Here is a tiny trained network, its code and every weight. The questions are about switching its units off for an input and a target symbol, where a switched-off unit gives its printed mean instead of its output.

import numpy as np


def w(rows, s, z=0):
    codes = np.array(rows[::2]) - 128.0
    scale = np.full(codes.shape[1], s)
    scale[-1] = z or s
    return codes * scale


def f(y):
    return np.maximum(y, 0)


def softmax(a):
    e = np.exp(a - a.max(-1, keepdims=True))
    return e / e.sum(-1, keepdims=True)


def log_softmax(a):
    a = a - a.max(-1, keepdims=True)
    return a - np.log(np.exp(a).sum(-1, keepdims=True))


def net(x, mask):
    ids = ['αβγδεζηθλμξπστφψ'.index(c) for c in x.split()]
    T = len(ids)
    res = E[ids] + P[:T]
    u = 0
    for l in range(3):
        r = res
        for j in range(2):
            rows = slice(2 * j, 2 * j + 2)
            q, k, v = (r @ M[l][rows].T for M in (Q, K, V))
            z = softmax(np.where(np.tri(T) > 0, q @ k.T / 2**0.5, -1e9)) @ v
            o = O[l][rows]
            res = res + np.where(mask[u + j], z, o[:, -1]) @ o[:, :-1]
        u += 2
        y = f(res @ A[l][:, :-1].T + A[l][:, -1])
        res = res + np.where(mask[u : u + 8], y, B[l][:, -1]) @ B[l][:, :-1]
        u += 8
    return log_softmax(res[-1] @ U[:, :-1].T + U[:, -1])


Q, K, V, O, A, B = {}, {}, {}, {}, {}, {}
E = w([
[35,174,113,147,97,88,174],'α',
[147,145,168,155,160,83,97],'β',
[171,98,145,136,49,146,206],'γ',
[128,217,192,86,68,129,88],'δ',
[176,99,134,143,130,103,102],'ε',
[164,132,134,144,144,134,183],'ζ',
[138,104,101,136,156,114,76],'η',
[181,102,74,184,2,80,126],'θ',
[122,130,151,137,176,122,97],'λ',
[84,100,71,139,117,122,63],'μ',
[145,41,54,87,85,142,51],'ξ',
[72,113,126,149,146,165,112],'π',
[98,185,51,144,162,33,116],'σ',
[97,76,100,144,66,161,60],'τ',
[165,226,141,112,130,123,153],'φ',
[129,133,158,98,55,162,89],'ψ',
],0.0081)
P = w([
[101,84,74,97,162,33,191],'0',
[167,151,119,209,129,124,77],'1',
[188,210,64,204,155,208,57],'2',
[81,69,114,59,131,102,175],'3',
[170,176,188,127,125,68,97],'4',
[164,232,60,200,143,221,81],'5',
[71,78,92,24,115,97,160],'6',
[160,190,192,126,114,74,79],'7',
[165,230,37,190,125,214,86],'8',
[77,75,106,17,126,89,160],'9',
[165,189,189,120,128,80,75],'10',
[168,219,56,189,138,255,95],'11',
[78,76,103,25,135,83,156],'12',
[166,189,179,125,120,75,61],'13',
],0.0058)
Q[0] = w([
[172,151,3,129,145,191,96],'L0H0',
[115,79,156,72,48,107,43],'L0H0',
[183,187,148,126,174,224,109],'L0H1',
[59,64,124,80,127,37,126],'L0H1',
],0.0047)
K[0] = w([
[101,79,71,135,88,195,11],'L0H0',
[181,28,48,130,157,24,216],'L0H0',
[196,205,97,254,31,226,85],'L0H1',
[47,39,99,6,166,28,157],'L0H1',
],0.0043)
V[0] = w([
[170,170,91,214,206,139,93],'L0H0',
[84,244,186,191,94,221,13],'L0H0',
[203,109,155,254,27,219,84],'L0H1',
[169,181,186,241,118,205,127],'L0H1',
],0.0039)
O[0] = w([
[182,206,102,160,218,203,83,109],'L0H0',
[117,252,193,166,73,223,212,254],'L0H0',
[254,133,110,232,51,189,96,72],'L0H1',
[199,192,68,218,84,183,171,40],'L0H1',
],0.0043,0.00065)
A[0] = w([
[94,185,3,219,8,195,95,253],'L0N0',
[41,114,84,59,201,42,207,152],'L0N1',
[63,38,144,3,24,92,162,91],'L0N2',
[42,134,78,67,208,123,221,193],'L0N3',
[180,152,229,101,113,105,78,245],'L0N4',
[57,50,146,103,58,139,221,102],'L0N5',
[235,158,98,202,35,183,81,237],'L0N6',
[80,220,151,146,91,167,161,195],'L0N7',
],0.0049,0.0023)
B[0] = w([
[120,190,94,238,252,136,132,253],'L0N0',
[43,46,190,81,242,142,224,202],'L0N1',
[17,26,98,101,2,61,94,196],'L0N2',
[70,94,148,79,222,249,214,193],'L0N3',
[176,228,211,117,101,59,80,195],'L0N4',
[103,64,145,219,38,185,214,163],'L0N5',
[45,210,173,204,249,98,90,232],'L0N6',
[144,197,140,177,165,171,39,208],'L0N7',
],0.0044,0.0048)
Q[1] = w([
[60,246,81,230,177,237,38],'L1H0',
[164,150,154,15,71,44,99],'L1H0',
[159,105,122,107,211,90,130],'L1H1',
[254,25,38,112,169,202,195],'L1H1',
],0.0039)
K[1] = w([
[153,127,173,77,234,42,92],'L1H0',
[180,160,192,123,38,190,59],'L1H0',
[89,67,56,94,113,150,182],'L1H1',
[115,109,68,255,194,217,164],'L1H1',
],0.0044)
V[1] = w([
[231,127,64,253,50,55,87],'L1H0',
[51,27,164,17,227,126,202],'L1H0',
[230,247,175,165,206,147,95],'L1H1',
[69,169,183,31,11,66,98],'L1H1',
],0.0038)
O[1] = w([
[170,77,109,197,249,113,160,4],'L1H0',
[47,110,173,49,68,131,51,253],'L1H0',
[193,158,118,166,157,213,230,86],'L1H1',
[56,170,208,254,36,101,103,168],'L1H1',
],0.0049,0.0039)
A[1] = w([
[111,184,134,111,4,67,191,220],'L1N0',
[140,177,126,158,178,102,50,160],'L1N1',
[101,32,35,95,12,67,120,124],'L1N2',
[169,206,69,199,245,212,205,131],'L1N3',
[245,159,190,195,94,99,49,122],'L1N4',
[65,91,205,161,106,139,234,45],'L1N5',
[129,159,153,20,196,156,228,164],'L1N6',
[158,3,42,117,85,92,137,252],'L1N7',
],0.0046,0.0031)
B[1] = w([
[222,83,229,221,23,73,102,251],'L1N0',
[103,75,224,145,176,139,223,254],'L1N1',
[125,2,41,187,74,121,47,221],'L1N2',
[144,63,196,141,214,89,5,220],'L1N3',
[22,70,126,88,175,127,227,216],'L1N4',
[34,111,244,151,95,172,234,180],'L1N5',
[186,239,32,67,96,146,213,176],'L1N6',
[199,19,27,163,206,162,176,193],'L1N7',
],0.0042,0.0045)
Q[2] = w([
[158,44,149,90,65,3,160],'L2H0',
[148,224,75,151,195,229,153],'L2H0',
[69,169,68,213,201,174,89],'L2H1',
[168,112,143,112,44,116,171],'L2H1',
],0.0044)
K[2] = w([
[207,206,74,163,223,185,174],'L2H0',
[59,2,143,113,8,40,45],'L2H0',
[59,69,173,102,81,39,53],'L2H1',
[163,155,147,130,108,206,199],'L2H1',
],0.0041)
V[2] = w([
[71,83,173,106,43,115,89],'L2H0',
[89,152,216,164,31,137,152],'L2H0',
[162,26,3,58,138,181,84],'L2H1',
[93,74,139,52,87,184,138],'L2H1',
],0.0048)
O[2] = w([
[209,223,31,137,135,146,181,254],'L2H0',
[67,215,26,228,125,189,168,199],'L2H0',
[142,15,249,55,149,163,253,115],'L2H1',
[161,190,126,88,132,161,223,194],'L2H1',
],0.0039,0.01)
A[2] = w([
[190,102,128,125,92,48,2,251],'L2N0',
[141,222,138,100,146,149,187,180],'L2N1',
[77,36,198,174,53,193,221,109],'L2N2',
[157,234,228,189,148,153,121,176],'L2N3',
[22,120,67,59,189,156,235,149],'L2N4',
[191,183,115,73,35,233,140,166],'L2N5',
[209,57,150,178,187,64,113,139],'L2N6',
[204,149,110,81,81,221,222,222],'L2N7',
],0.0046,0.002)
B[2] = w([
[20,250,115,77,22,102,69,159],'L2N0',
[222,48,51,90,93,154,145,207],'L2N1',
[74,123,167,220,22,255,160,185],'L2N2',
[70,4,36,113,104,116,72,254],'L2N3',
[128,228,157,60,211,175,185,200],'L2N4',
[213,194,145,44,51,21,85,160],'L2N5',
[94,157,83,176,180,12,193,141],'L2N6',
[251,125,194,83,40,85,206,166],'L2N7',
],0.0045,0.008)
U = w([
[200,205,70,76,67,70,172,44],'α',
[131,36,54,87,120,179,45,148],'β',
[139,131,154,136,182,211,151,138],'γ',
[99,121,47,212,132,214,59,3],'δ',
[125,111,126,79,167,134,112,99],'ε',
[106,117,118,99,151,180,90,105],'ζ',
[127,150,160,105,150,134,118,153],'η',
[127,88,175,160,196,74,129,237],'θ',
[139,111,146,128,64,157,53,151],'λ',
[224,78,197,207,42,177,175,92],'μ',
[223,123,216,89,126,137,201,156],'ξ',
[131,142,148,119,168,62,147,177],'π',
[104,213,192,85,33,42,14,207],'σ',
[79,158,111,63,208,70,172,47],'τ',
[22,185,244,191,124,184,175,114],'φ',
[131,109,65,253,107,42,173,126],'ψ',
],0.0049,0.0028)

Each question gives the input, a string of symbols that net reads in full, and the target symbol t.
The units are the heads (2 rows each of Q, K, V and O) and the neurons (one row each of A and B). Each row of codes is followed by its name. A weight is (code - 128) times the scale printed after its matrix; where a second scale follows, it is the last column's (O, A, B and U).
mask holds one flag per unit, layer by layer, with each layer's heads first. A switched-off unit (its flag False) gives its mean, the last column of its rows in O or B, instead of its output. The means were averaged over made-up inputs and are rounded, as every weight is.
A unit's drop is (log p(t) with every unit on - log p(t) with that unit switched off) / (log p(t) with every unit on - log p(t) with every unit switched off).
most important unit: the unit with the biggest drop
top k neurons: the k neurons with the biggest drops, biggest first
k most important neurons of layer l: the k neurons of layer l with the biggest drops, biggest first
which heads matter: for each layer, one digit per head in row order, 1 if its drop is at least 0.15 and else 0, layers parted by /
input α γ φ ψ π α θ σ η λ α α α, target φ: most important unit => L1N5
input σ ξ ξ ξ α α, target σ: 2 most important neurons of layer 0 => (L0N1; L0N3)
input θ μ α φ μ σ μ γ λ α ξ ξ δ, target σ: 4 most important neurons of layer 0 => (L0N0; L0N2; L0N4; L0N6)
input α δ φ ψ α ε, target α: 2 most important neurons of layer 2 => (L2N5; L2N7)
input ξ ξ ξ φ ξ η ξ ξ σ ξ θ δ, target ξ: top 2 neurons => (L1N2; L0N2)
input α γ α ψ α ε, target α: top 2 neurons => (L0N1; L0N2)
input α α φ γ, target μ: 2 most important neurons of layer 0 => (L0N5; L0N6)
input δ ξ μ γ ζ π μ α μ α ζ λ, target δ: which heads matter => 11 / 11 / 11
input α σ φ ψ α α β π ψ φ η ξ, target α: 2 most important neurons of layer 0 => (L0N1; L0N2)
input α η γ τ ε α α θ λ, target α: which heads matter => 11 / 11 / 11
input α β α ξ α α, target α: 2 most important neurons of layer 0 => (L0N1; L0N2)
input σ λ θ δ δ η ψ γ ξ, target σ: top 3 neurons => (L0N1; L0N3; L2N5)
input α α ξ α α ξ φ α ξ, target α: 2 most important neurons of layer 2 => (L2N5; L2N7)
input ξ θ ξ α α θ, target ξ: top 2 neurons => (L1N2; L0N2)
input α φ α α δ δ α μ π, target α: most important unit => L1H0
input α ψ γ ζ δ φ λ ψ σ α α θ, target α: 3 most important neurons of layer 1 => (L1N2; L1N5; L1N0)
input α α ξ α μ, target σ: which heads matter => 01 / 01 / 00
input ξ η δ δ α ζ φ, target α: 2 most important neurons of layer 1 => (L1N6; L1N2)
input α α α α δ γ, target α: top 3 neurons => (L0N1; L0N2; L2N5)
input σ δ φ, target σ: which heads matter => 01 / 10 / 00
input α δ α α δ φ δ δ τ, target α: which heads matter => 11 / 11 / 11
input ξ ξ θ λ γ σ α δ ξ, target ξ: top 3 neurons => (L1N2; L0N2; L2N7)
input δ α α ξ λ ε ξ τ α, target δ: 3 most important neurons of layer 1 => (L1N0; L1N3; L1N7)
input ξ α α α ξ α ξ μ ξ α α α θ θ, target σ: top 2 neurons => (L2N0; L1N0)
input ξ θ δ α γ α α α γ, target ξ: top 2 neurons => (L1N2; L0N2)
input γ α α α α, target σ: most important unit => L0N0
input ξ α α ψ ξ, target σ: most important unit => L2N0
input α θ ξ γ, target μ: top 2 neurons => (L2N2; L0N5)
input σ δ α α φ ξ β γ γ, target σ: top 3 neurons => (L0N1; L0N3; L2N5)
input α λ ψ α ψ δ α α ξ δ, target σ: which heads matter => 00 / 00 / 01
